Every row comes from one small tree of marks. The marks that hang from a mark follow it in brackets, in the order of their numbers. Every link used is in the known rows. Which tree was each row made from?
Each row is shifted at random along 4 fixed directions that mean nothing.
Known rows:
K369{K61{K133 K986{K783}} K157}: [ 0.43  3.16  0.58 -0.14  1.61  0.16 -0.82 -0.44  0.07 -0.45 -1.68 -1.52
  0.22 -1.86  0.18  2.77 -1.10  1.47 -0.81  2.51  0.27 -0.01 -0.44 -0.04
 -0.58  0.22  0.13 -1.55  0.07 -0.33  0.26 -0.24 -0.84 -1.46 -0.28 -2.36
 -2.19 -1.04  1.92  0.19 -1.21 -0.29  0.67]
K276{K369 K766{K133{K178} K157} K783{K61{K986}}}: [-1.00  1.29 -1.03 -0.75  1.40  1.96 -2.60  0.71  1.29 -0.78 -0.43  0.95
 -1.05  4.20 -2.57  1.80 -4.17  3.73 -0.51 -0.56 -2.42  0.94 -1.86 -0.24
 -0.18 -1.92  0.62 -1.58  2.32  1.14  0.10 -4.24 -0.02 -1.57  0.71 -5.00
 -3.68 -2.49  1.14 -2.08 -2.54 -0.57  1.18]
K783{K61{K369{K157}} K986{K133{K178 K766{K276}}}}: [ 1.72  2.01 -1.88 -2.00 -0.42  0.26 -1.87  0.25 -0.33 -1.31 -0.52 -0.43
  1.48  0.28  1.86  0.13 -1.79 -0.97 -0.04  1.46  1.81  2.03 -2.06  0.39
  2.16 -0.80 -1.20 -0.61  2.88  0.33  2.20  0.65 -0.90 -0.90 -1.59 -1.73
 -2.10  0.18 -1.77  2.10 -1.08  0.88  1.04]
K178{K766{K157 K276{K369 K783{K61}}}}: [ 1.16  0.94 -1.49 -1.54  0.54  0.90 -2.49  1.54  0.17  0.97 -0.17 -1.16
  0.86  1.88  1.34 -1.28 -1.52 -0.77  2.19 -0.80  0.41  0.87 -1.33  0.34
  0.42 -0.04 -0.11  0.66  2.89  0.92  1.06 -1.36 -0.48  0.84 -1.85 -1.66
 -0.58 -1.19 -0.87  0.41 -0.41 -1.19 -0.11]
K369{K61{K783} K157 K178 K986{K133{K766{K276}}}}: [-1.08  3.07  0.25  0.47  1.31  2.45 -1.81 -1.74 -1.13 -2.30 -0.30 -0.07
  0.73  2.85 -1.83  2.61 -3.04  2.60 -1.74  0.28 -0.26 -0.29  0.39 -1.89
 -3.63 -2.21 -0.17 -2.41 -0.97 -0.24 -0.35 -1.53  1.43 -2.33  1.62 -2.78
 -3.59 -2.05  2.87 -1.23 -0.40 -1.28  0.30]
K276{K369{K178} K783{K986}}: [ 1.00  2.24  0.07 -0.50  1.26  0.73 -1.94 -0.40 -0.45 -0.25 -1.51 -1.68
  2.43 -1.84  1.96  0.86 -0.81  1.75  1.29  1.95 -0.94 -0.26 -0.91  0.67
  0.50  0.34  0.88  0.48  0.78  2.57  0.08 -0.84 -0.74 -0.33  0.74 -2.13
  0.68  0.36 -0.49  1.79 -2.00 -0.28  0.16]
K157{K369{K61{K133{K178{K766}} K986}}}: [-0.75  2.91 -0.19 -0.72 -0.87 -0.37 -2.34  1.28  0.86 -0.95 -1.37  0.70
  1.28  0.20 -1.95  1.45 -2.74  1.31 -0.68  1.38 -1.15  0.97 -0.15 -0.82
  0.69 -1.43 -0.07 -0.15  1.44 -0.77  0.83 -0.87 -1.71 -0.95 -0.97 -2.30
 -1.74 -0.94  0.54  0.32 -0.10 -0.13  0.37]
K276{K766{K133{K783 K986}}}: [ 0.39  0.25 -0.13  0.18  0.95  0.60 -1.01 -0.42  0.88 -0.53 -1.27 -0.06
  1.22  1.25 -0.65  1.86 -3.00  2.37 -1.17  0.81 -0.72  1.09  0.80 -1.35
  0.25 -2.16  0.00 -1.84 -0.25  0.03 -0.15 -1.17  0.57 -2.13  0.29 -2.05
 -2.71 -1.37  0.03 -0.58 -1.57 -0.27  0.02]
K61{K369 K783 K986{K133{K178 K766}}}: [ 1.03  0.51  0.15 -0.25 -0.50 -0.88 -2.78 -0.64 -0.29 -0.46 -1.40 -1.14
  3.67 -2.41  1.75  2.87 -0.27  0.80 -2.72  3.57  0.59  0.22 -0.72 -0.01
  2.87 -1.39 -0.26  0.16  0.06  1.55  0.11  0.14 -2.09 -2.76 -0.20 -2.22
 -2.40  0.52 -0.28  1.80  0.50 -0.12  1.59]
K276{K369{K61{K783} K986{K133}} K766{K157}}: [ 3.36  2.30 -0.69 -2.96  0.34 -0.77 -1.02  1.46  0.37  0.41 -2.06 -3.07
  3.44 -1.23  0.57  0.77 -1.53 -1.03  4.08  2.28 -0.84  0.52 -2.34  2.05
  1.68 -0.08  0.52  0.14  3.51  1.07  2.13 -1.19 -1.19  0.06 -1.79 -4.07
 -0.57 -0.41 -1.73  4.98 -1.62  0.41  2.17]
K783{K986{K133{K178{K369}}}}: [-1.46  2.11 -0.21  1.32  0.18  0.85 -1.27 -1.81  0.09 -0.87 -0.35  1.75
 -1.14  0.60 -1.25  1.94 -2.08  1.64 -3.84  1.57  0.57  0.24 -0.59 -1.78
  0.51 -1.04 -0.39 -1.16  0.09 -0.47 -0.77 -0.02 -1.08 -1.16  1.85 -0.94
 -2.83 -0.55  2.46 -2.29 -0.26 -0.38  0.83]
K783{K61{K369} K986{K133{K178{K766{K157}}}}}: [-1.04  1.88 -1.66 -0.82 -1.22  0.97 -1.81  0.51  0.67 -0.95 -0.38  2.67
 -2.02  2.92 -2.39  1.53 -3.86  0.47 -2.27 -0.12  0.77  1.85 -1.83 -1.27
  1.13 -2.22 -1.05 -1.30  2.11 -1.92  1.58 -1.59 -0.53 -0.92  0.02 -2.15
 -3.09 -1.92  0.25 -0.98 -0.02 -0.14  1.72]
K61{K133{K178} K369{K157} K783 K986}: [ 0.22 -0.50 -0.21 -1.83 -0.86 -0.58 -1.84  1.07 -1.10  1.58 -0.83  0.13
  2.54  0.24  0.67  2.03 -3.02 -0.77 -2.26 -0.03 -0.18  0.22 -1.33 -0.72
  0.30 -1.19 -0.72 -1.56  0.55  0.58  2.13 -1.35  0.96 -0.21  0.87 -2.82
 -0.23 -0.25  0.56  2.15  0.99 -2.37  2.43]
K276{K369{K61 K178 K986{K133 K783}}}: [ 1.71  4.25  0.49  0.36  0.74  0.54 -1.62 -1.59 -0.23  0.00 -4.42 -2.43
  4.19 -1.93  0.81  2.68 -1.93  1.61  0.16  3.22 -1.91  0.69  1.61 -0.91
 -1.08 -1.05  0.46 -1.14  0.78  1.25  0.52  0.18 -0.98 -1.19  0.40 -1.98
 -0.67 -0.64 -0.80  2.92 -0.19  0.10  1.05]
K766{K133{K986{K61}} K157 K276{K369 K783}}: [ 1.35  0.90 -0.04 -0.66  3.15  0.74 -1.61 -0.75  0.22  0.07 -0.13 -1.74
  0.88 -0.90  2.67  0.38  0.08  1.30  0.32  1.70  0.82 -0.75 -1.35  0.01
  0.85  1.21  0.61  0.48  1.39  2.27 -0.98 -0.82 -2.22 -0.85 -0.26 -2.82
 -3.76 -0.96  1.68 -2.51 -3.22 -0.67 -0.88]
K61{K986{K133 K783}}: [-0.64  0.37  0.67 -0.73  0.04 -1.26 -0.34  0.01 -0.24  1.51 -2.29  0.55
 -0.21  1.36 -1.03  1.79 -1.98 -0.58 -1.50  0.41 -1.22  0.32 -1.71  0.88
 -0.97 -0.15 -0.39 -2.07  0.79 -0.56  0.25 -1.62  0.38  0.63  1.68 -2.55
 -1.63 -1.08  1.07 -0.09 -1.09 -0.24  2.22]
K986{K61{K369} K133{K178} K783}: [-1.27 -0.33  1.02 -1.71  1.25 -0.93 -1.24 -2.07 -1.90  1.62 -0.51  0.15
 -0.17 -0.21  2.43  0.85 -0.61 -1.38 -1.17  1.26 -2.01  1.01 -2.36  0.79
  0.53  0.88 -0.95 -0.25  1.40  3.09 -0.19 -1.81 -1.27  1.22  0.66 -1.23
 -1.36  0.38 -0.11  1.06 -0.56  1.19  3.19]
K133{K178{K369} K766 K783{K61 K986}}: [ 2.02  2.94 -2.08 -1.88 -1.42 -0.66 -2.45  1.56  1.28 -1.52 -2.68  0.07
  0.84  0.68  0.54  1.26 -3.91  0.99  1.20  1.97 -1.46  3.75 -0.79  0.03
  2.33 -2.41 -0.15 -0.22  2.45 -0.16  3.00 -0.35 -0.47 -1.08 -2.40 -0.43
  0.13 -0.07 -3.37  3.41 -0.86  0.82  0.97]
K61{K369 K986{K133{K178 K766{K157 K276} K783}}}: [ 0.48 -0.11 -1.24 -1.85  0.61 -0.88 -2.50 -0.46 -0.95 -0.03  0.85 -0.75
  2.91 -0.07  2.60  0.86 -1.11 -0.97 -0.88  1.60  0.80  0.60 -3.23  0.93
  2.01 -0.48 -0.21  0.56  2.57  2.33  0.44 -1.25 -0.94 -0.86  0.42 -2.23
 -3.30 -0.14 -0.26  0.47 -1.01 -0.01  1.40]
K783{K986{K61 K133{K178 K766{K157{K369} K276}}}}: [ 1.44  1.56 -1.48 -1.55 -0.44 -0.03 -2.43  0.33  0.37 -1.34 -1.01  0.18
  1.22  0.72  0.24  0.69 -0.80 -0.09  0.00  1.16  0.32  1.88 -1.71 -0.27
  2.19 -1.34 -0.47 -0.02  2.89 -0.04  1.16 -0.95 -2.05 -1.86 -1.04 -1.50
 -3.36 -1.16 -1.47  0.04 -0.90  1.09  0.47]
K133{K783{K61{K369 K986}}}: [ 1.20  1.17 -0.87 -1.61 -1.23 -0.95 -0.90  1.63  0.61  0.47 -1.91  0.17
  1.42 -0.11  0.76  1.55 -2.79  0.03  0.46  1.50 -0.86  0.83 -0.38  0.56
  0.84 -1.41  0.16 -0.45  0.68 -0.51  2.31 -0.85 -0.22  0.18 -1.28 -1.33
  0.80  0.04 -1.22  2.25 -0.55 -0.64  1.66]
K133{K178 K766 K986{K783{K61}}}: [ 2.16 -0.70  0.41 -1.30 -1.16  0.02 -3.30 -0.33 -1.53  0.68 -2.08 -0.41
  1.50 -0.36  3.85  0.71 -1.89 -0.85 -0.20 -0.60 -0.76  4.18  0.60 -1.74
  1.20 -2.24 -0.80 -0.77  0.73  2.36  2.21 -0.56  1.07 -1.44 -1.08 -0.21
  0.56  0.54 -3.82  3.87  0.78  0.56  0.33]
K986{K61 K133 K783}: [-1.52 -2.06  2.31 -1.42  2.16 -0.47 -0.73 -2.92 -3.73  2.70  0.74  0.41
 -1.89 -0.83  3.79 -0.59  0.73 -3.29 -0.83 -0.67 -0.16  0.63 -2.85  0.38
 -0.47  2.23 -1.05 -0.83  0.11  2.99 -0.65 -1.25  0.05  2.34  1.37 -0.81
 -0.59  0.85  1.15  0.40 -0.40  1.12  2.40]
K157{K369{K61 K178 K986}}: [-0.29  0.10  1.15 -1.98  0.07  0.77 -1.62 -1.51 -4.17  1.26  0.67  0.32
  2.45 -1.51  2.42 -1.47 -0.76 -2.82  1.68 -1.62 -0.27  0.11 -0.96 -1.27
 -1.81  0.11  0.66  0.30  0.25  3.00  0.96 -1.25  1.21  2.02  1.60 -0.75
  2.79  1.34  0.44  2.87  0.96 -0.46  0.85]
K766{K133{K178{K369}}}: [ 0.63 -2.33 -0.17 -0.08 -1.39  0.64 -2.49 -1.11 -2.68  3.41 -2.04  1.17
  3.47  0.47  2.54 -0.64 -2.45 -2.96 -3.46 -2.81  0.75  1.94  2.44 -4.80
 -0.35 -1.95 -1.35 -1.58 -0.32  0.88  1.81  0.81  1.66  0.56  1.10  1.25
  1.45  0.77 -1.05  1.37  4.82 -2.25  0.44]
K766{K133{K178{K369{K157}} K986{K61 K783}} K276}: [ 0.68  3.15 -1.12 -0.51  1.26  0.34 -1.88 -0.10  1.53 -0.75 -3.00 -0.28
  0.13  2.30 -0.85  2.19 -3.11  1.99 -1.82  1.45 -1.29  1.45 -0.10 -1.37
 -0.78 -1.28 -0.23 -1.52  2.10 -0.40  0.40 -0.88 -1.17 -1.69 -0.22 -1.34
 -3.68 -2.59  1.05 -2.10 -1.28 -1.17  0.35]
K986{K61{K369{K157} K783} K133{K178 K766{K276}}}: [-1.64  1.31 -0.11 -0.76  2.86  0.65 -1.78 -2.36 -0.77 -2.38  2.57 -0.75
 -0.98  0.38  1.10  1.42  0.70  1.57 -1.62  3.00  0.41 -0.69 -3.63  1.37
  1.18  0.73 -0.37  0.58  1.17  2.78 -1.97 -1.23 -2.56 -1.87 -0.24 -2.24
 -5.17 -0.71  2.58 -2.06 -2.11  1.00  1.68]
K157{K369{K61 K178 K986{K133{K766} K783}}}: [ 1.38  3.80  0.51 -0.37  1.22  0.04 -2.44 -2.64 -1.41 -1.18 -2.76 -2.67
  4.56 -3.83  1.56  1.92  0.29  0.76  0.35  4.16 -0.42  1.10 -0.18 -0.13
  0.55 -0.65  0.87 -0.05  1.11  2.50 -0.59  0.27 -2.14 -2.15 -0.15 -1.47
 -1.76 -0.18 -0.57  2.88 -0.30  1.68  0.96]
K61{K133 K369{K157 K178{K766{K276}}} K986{K783}}: [ 1.64  3.00 -0.42  0.26  0.80  0.33 -3.66 -0.13 -0.17  0.03 -2.22 -2.82
  5.51 -3.77  2.60  2.18 -0.33  0.21 -2.39  3.53  2.88 -0.83  0.46 -0.93
  1.35 -0.13 -0.34  0.17  0.46  0.41  0.37  1.53 -2.36 -2.13 -0.66 -1.52
 -1.65 -0.86  0.69  1.12  1.32 -2.37 -0.23]
K986{K61 K133{K766{K157 K276{K369}}} K783}: [ 0.81  2.57 -1.04  0.04  2.01  0.13 -1.43 -0.92  1.62 -1.53 -1.13 -1.79
  0.09  1.07 -0.48  1.73  0.29  1.80 -0.15  3.30 -0.45  0.24 -2.06  1.29
  1.49 -0.05  0.03  0.15  2.73  1.06 -1.34 -0.99 -3.38 -2.25 -1.34 -2.19
 -5.47 -2.63  0.28 -1.77 -2.21  1.36  1.18]
K178{K369 K766{K157}}: [ 0.75  1.71 -1.23  0.49  0.75  0.50 -1.96 -0.49  0.34 -0.90  1.30 -1.12
  0.24 -2.81  0.81 -0.31  1.89 -0.77 -0.56  1.95  3.63 -0.28 -1.84 -0.43
  3.06  0.78  0.56  2.40  1.87  0.24 -0.90  1.56 -3.10 -1.39 -1.40  0.86
 -1.53 -0.75  1.23 -0.91  1.50 -0.38 -0.46]
K178{K369{K61 K986{K133{K783}}} K766}: [ 1.65  3.09 -0.17 -2.12  0.51 -1.41 -1.47 -0.04 -0.91  0.83 -1.60 -1.88
  2.50 -2.74  2.40 -0.12 -1.74 -2.86  2.03  2.78  0.78  1.70 -1.83  0.78
  1.47  1.02 -0.22  0.66  2.74  0.51  1.58  1.34 -1.50  1.68 -1.75 -0.84
  0.22  0.83 -0.60  4.07 -0.12  0.51  1.53]
K783{K61{K133 K986}}: [-1.95  1.12  1.59  1.51  2.45  0.92 -0.78 -2.07 -0.57 -1.60  2.57  0.82
 -2.73 -3.34  1.43  1.27  0.87  2.17 -2.94  2.60  2.82 -1.75 -1.28 -0.20
  1.11  1.66  0.42 -0.11 -2.11  0.56 -1.88  0.94 -2.06 -1.00  0.61 -2.04
 -3.21  0.74  4.58 -3.60 -2.38  0.14 -0.93]
K178{K369{K986{K61 K783}} K766{K133 K276}}: [-0.16  1.77  0.09 -1.12  0.99 -0.26 -2.21  0.29 -0.17  1.27 -1.97  0.37
  0.37  1.32 -0.50  0.07 -2.62 -1.83 -0.97  0.89  0.78  0.13 -0.73 -0.71
 -0.69  0.45 -0.68 -0.77  0.88 -0.73  0.30 -0.79 -1.59  1.69 -0.33 -1.73
 -1.97 -1.28  2.48 -1.41 -0.29 -2.09  0.97]

Write each row's tree:
[ 1.10  3.00  0.45 -1.88  0.91 -1.40 -1.26 -0.13 -0.30 -0.85 -2.38 -1.86
  3.64 -3.63  1.54  1.50 -1.10  1.60  1.31  3.42 -1.44 -0.36 -0.71  0.49
  0.56 -0.19  1.08  0.41  0.65  1.62  0.67 -0.04 -1.51 -0.90 -0.69 -2.41
 -0.59  0.18  0.03  2.43 -2.05  0.22 -0.03] : K157{K369{K61{K133{K986} K783} K178}}
[ 0.89  1.62 -1.19 -1.52 -1.18 -0.55  0.39  1.41  0.72  0.63 -2.34 -0.21
  2.00  2.48 -3.19  2.56 -3.66 -0.32 -0.90  0.87 -0.74  0.26 -1.12  0.42
 -0.95 -1.72 -0.44 -2.58  1.62 -1.97  1.85 -1.28  0.96 -0.12  0.66 -2.97
 -1.32 -2.01  0.55  1.92  0.02 -1.61  3.42] : K61{K369{K157 K986{K133}} K783}
[-0.24  0.77 -0.36 -0.16  0.68  2.13 -3.32 -2.13 -1.90 -1.67  0.69  0.96
  0.24 -0.38  1.05  1.81 -0.80  1.43 -1.18  0.32  0.37  1.40 -1.21 -2.45
  0.76 -2.39  0.68 -0.15 -0.17  1.87 -0.09 -2.26 -0.41 -3.07  0.80 -0.37
 -1.62 -1.48  0.07 -0.37  0.52  0.34  0.69] : K133{K766{K157{K369{K178}}} K783{K986{K61}}}
[ 0.27  1.66 -0.93  0.22  1.14  1.52 -3.12 -2.39 -1.24 -1.45  1.04 -0.86
  0.85 -1.05  2.32  1.31 -0.66  1.31 -0.79  1.40  0.24  1.87 -0.25 -2.36
  1.22 -1.82  0.50  1.09  0.83  2.81 -0.34 -0.62 -0.96 -2.82 -0.81  0.93
 -1.92 -0.36 -0.15  0.34  1.57  0.42  0.06] : K133{K178{K369{K61}} K766{K157} K783}
[-0.26 -2.05  0.39 -4.06  0.70 -1.01 -1.03 -0.13 -2.53  2.66 -0.15  1.02
 -0.05  1.53  2.02 -1.48 -3.13 -3.62  1.02 -1.36 -0.44  1.15 -3.99  1.05
  0.54  0.28 -0.76 -1.25  2.06  2.98  1.50 -2.91  0.87  2.91  0.25 -3.61
 -0.12  0.28 -0.21  2.28 -2.18  0.13  3.23] : K276{K766{K133{K986{K783{K61{K369}}}}}}
[-0.23  0.84  0.35 -0.09  0.94  1.33 -2.97 -0.92 -0.44 -0.12 -2.38  0.94
 -0.42  1.19 -0.24  2.11 -2.40  1.02 -2.47 -0.88 -0.11  1.77  0.16 -3.00
 -0.86 -1.82 -0.36 -1.41  0.28 -0.27  0.39 -1.62 -0.01 -2.20  0.86 -1.35
 -2.83 -2.91  0.39 -1.57  0.73 -0.93 -0.01] : K369{K178{K766{K133{K986{K61 K783}} K157}}}
[ 0.83 -0.82 -0.33 -2.71 -0.33 -0.54 -1.36  1.75 -0.46  1.52 -2.05  0.83
  0.90  1.99  0.61  0.01 -4.20 -1.22  1.17 -1.43 -1.28  2.06 -0.95  0.10
 -0.04 -1.33 -0.51 -2.13  1.14 -0.38  2.88 -1.89  1.80  1.14 -0.71 -2.78
  0.49 -0.12 -1.67  2.44 -0.97 -0.28  1.42] : K276{K766{K133{K783{K61{K986}}}}}
[-0.87 -0.36 -0.07 -0.48  1.10  0.87 -2.13 -1.33 -2.02  0.76 -0.07  0.14
  2.04 -0.19  1.29 -1.57 -0.83 -1.44 -0.75 -1.00  0.93  0.12 -1.39 -1.26
  0.29  0.42 -0.16  0.28  1.30  2.23 -0.26  0.37 -0.25  0.71  0.91 -1.17
 -0.23 -0.20  0.27  0.26  0.98 -0.31  0.29] : K276{K369{K178{K766{K133}}}}
[ 1.08  1.85 -2.19 -0.89 -0.30 -0.78 -2.75  1.44  1.77 -1.36 -1.32 -0.79
  3.88  0.93 -0.94  2.21 -2.61  2.30 -0.87  2.18 -0.84  1.24 -0.68 -0.15
  1.59 -2.47  0.49 -0.38  2.38 -0.06  0.81 -1.43 -1.12 -2.81 -0.64 -2.26
 -3.91 -2.01 -0.73 -0.46 -1.06 -0.64 -0.08] : K61{K133{K178 K766{K157{K369} K276} K783} K986}
[ 1.04  1.90 -1.12 -1.87  2.79  0.04 -2.42 -0.54 -0.40 -1.41 -0.14 -1.39
  1.32 -2.29  3.71 -0.77 -0.80  0.25  1.38  1.50  2.12  0.91 -2.32  0.39
  1.14  0.90  0.73  0.99  2.20  1.16  0.57  0.72 -0.87 -0.60 -0.93 -1.38
 -2.59 -0.46 -0.11 -0.73 -2.64  0.22 -2.26] : K369{K178{K766{K133{K783{K61} K986} K157 K276}}}
[ 2.08 -1.23  0.81  0.55 -0.75  2.01 -2.49 -0.66 -1.89  1.63  0.49 -1.01
  3.66 -1.28  2.40 -0.21 -0.55 -1.68 -0.16 -0.69  1.62  0.37  1.37 -2.43
  1.19 -1.25 -0.24 -0.16 -0.47  2.31  0.67 -0.03  0.28 -0.51  0.19 -1.12
  1.67  0.83 -0.87  3.21  2.12 -1.54  0.70] : K276{K369{K986} K766}
[ 0.69  3.45 -0.77  0.53  0.44  1.13 -1.00 -0.11  2.35 -3.45 -0.01 -0.49
 -0.84 -0.32 -0.94  3.19 -0.55  4.00 -1.11  3.12 -0.71  0.83 -0.22 -0.37
  1.66 -1.31  0.40  0.65  1.34  0.15 -0.22 -0.21 -2.63 -3.83 -1.22 -0.81
 -3.02 -1.65  0.07 -0.82 -1.54  0.69  0.38] : K133{K178 K986{K61{K369{K157}}}}
[ 0.65  0.59  0.08 -0.58  0.99  2.21 -3.13 -0.21 -0.63  0.27 -0.29 -0.35
  1.53  1.15  1.55  1.27 -3.61  2.13 -0.36 -0.91 -1.07  1.37 -0.47 -1.95
  0.30 -1.79 -0.07 -1.12  1.32  2.69  1.01 -2.22  0.75 -1.43  0.33 -3.61
 -1.36 -1.46 -0.76  1.39 -1.02 -0.96  0.51] : K276{K369{K178} K766{K157} K783{K61{K133{K986}}}}
[-0.48  0.16 -0.27 -2.30 -0.39  1.35 -2.28  0.63 -2.93  2.27 -0.16  1.55
  0.27  4.88  0.41 -0.42 -5.76 -2.71 -0.91 -3.50  0.41  1.41 -0.97 -2.70
 -2.63 -1.58 -2.07 -3.02  0.58  0.35  2.52 -2.52  2.87  2.06  0.62 -2.60
 -0.33 -0.83  1.51  1.14  0.70 -2.76  1.99] : K178{K369{K61{K133{K766{K276{K783{K986}}}}} K157}}
[ 1.18  3.12  0.05 -0.43 -1.15  0.50 -1.96  2.03  1.58 -1.72 -2.54 -0.07
  0.97  0.34 -1.46  1.51 -2.08  1.16  1.13  0.69 -1.36  1.59  1.32 -0.54
 -0.13 -1.17 -0.17  0.32  0.80 -1.85  1.96 -0.02 -0.87 -0.92 -1.44 -0.66
  0.62 -1.16 -1.87  2.18  0.42 -0.29 -0.24] : K369{K178{K766} K986{K61}}
[ 0.05  1.68 -0.66 -1.13  1.54  1.10 -2.01  0.21 -0.34  0.67  0.68 -0.57
 -0.01  1.90  0.35 -0.48 -2.19 -0.71  0.79  0.10  1.16  0.38 -2.66  0.67
 -0.16  0.73 -0.15 -0.47  2.88  0.72  0.11 -1.44 -0.57  1.28  0.00 -3.57
 -2.87 -1.38  1.68 -0.88 -2.00 -0.99  0.75] : K178{K766{K157 K276{K369{K986{K133}} K783{K61}}}}
[-1.33 -1.91  0.76 -1.01  0.49  0.83 -3.22 -1.96 -2.93  1.70  1.45  1.02
 -0.24 -0.11  2.66  0.85 -0.45 -2.11 -3.02 -0.71  1.17  0.78 -1.92 -2.08
  1.25 -0.53 -1.30  0.11  0.28  2.12  0.11 -1.66 -0.75 -0.41  0.57 -0.92
 -1.86 -0.31  0.96  0.07  2.69 -0.86  2.30] : K986{K61{K369 K783} K133{K178{K766{K157}}}}
[ 2.60  2.69 -1.01 -1.01 -1.08  0.25 -4.20  2.19  0.51  1.00 -3.21 -1.49
  3.12 -1.40  2.26  1.58 -3.21 -0.33 -1.09  0.89  0.82  3.36  0.67 -1.82
  2.06 -1.19 -1.03 -0.72  2.55 -0.70  3.29  1.34 -0.74 -1.14 -2.57 -1.07
  0.45 -0.40 -2.12  3.77  2.32 -1.69  0.37] : K276{K783{K61{K133{K178{K369{K157} K766}} K986}}}
[ 0.27  2.09 -0.24 -2.20  0.17 -0.31 -2.00 -0.08 -1.63 -0.39 -0.53 -1.09
  2.52 -2.14  1.61 -1.68  0.40 -1.71  3.09  0.51 -0.43  0.71 -1.64  0.55
  0.60  0.52  0.62  2.07  2.41  1.97  0.72 -0.01 -1.38  0.81 -1.42 -0.04
  1.74  0.47 -1.48  3.13  0.66  1.16  0.15] : K157{K369{K61 K178{K766}}}
[-0.97  1.66 -1.25 -1.51  2.23  0.30 -1.14  1.15  0.95 -0.47 -0.06  0.36
 -1.28  2.50 -1.99 -0.12 -2.30  0.78  0.32  0.24  1.33 -0.73 -2.81  1.21
 -0.53  0.78  0.02 -0.81  1.61 -1.30 -0.44 -2.34 -0.47  0.60  0.65 -3.60
 -4.15 -2.01  2.97 -3.88 -3.55 -1.33 -0.63] : K178{K766{K133 K157 K276{K783{K986}}}}
[ 2.09  1.42  0.25  0.23  2.88  1.46 -3.72 -1.63 -1.07  0.34 -0.06 -2.90
  3.91 -5.16  3.89  0.18  2.47 -0.35 -0.57  3.09  4.21 -0.56  0.56 -1.53
  2.07  1.29  0.72  1.26  0.11  1.51 -1.42  0.96 -3.64 -1.79 -1.18 -0.99
 -2.99 -0.12  2.04 -1.64  0.31 -1.36 -1.91] : K178{K766{K133 K157{K369{K986{K61}}} K276{K783}}}
[-1.67  1.90  0.67  0.58  1.57  0.89 -1.36 -1.76  0.45 -1.86  0.16  0.94
 -3.27  0.91 -0.30  2.23 -1.70  3.77 -1.54  1.50 -1.75  1.16 -0.85 -0.26
 -0.61 -0.95  0.61 -0.80 -0.17  1.44 -1.29 -2.05 -0.30 -1.76  0.98 -1.53
 -2.96 -1.03  1.65 -2.48 -2.97  0.66 -0.07] : K133{K178 K986{K783{K61}}}
[ 0.92  1.30 -1.18 -1.60 -2.10  0.71 -0.19  2.16  0.68 -0.01 -1.67  1.72
 -1.00  3.29 -2.37  1.62 -3.51 -0.58 -0.18 -1.07 -0.61  1.24 -0.40 -0.99
 -0.34 -2.13 -1.07 -1.79  1.07 -2.37  2.98 -1.75  0.51 -0.17 -0.73 -1.25
  0.47 -1.75 -0.91  1.53  0.47 -1.03  2.60] : K783{K986{K61{K369{K157}}}}
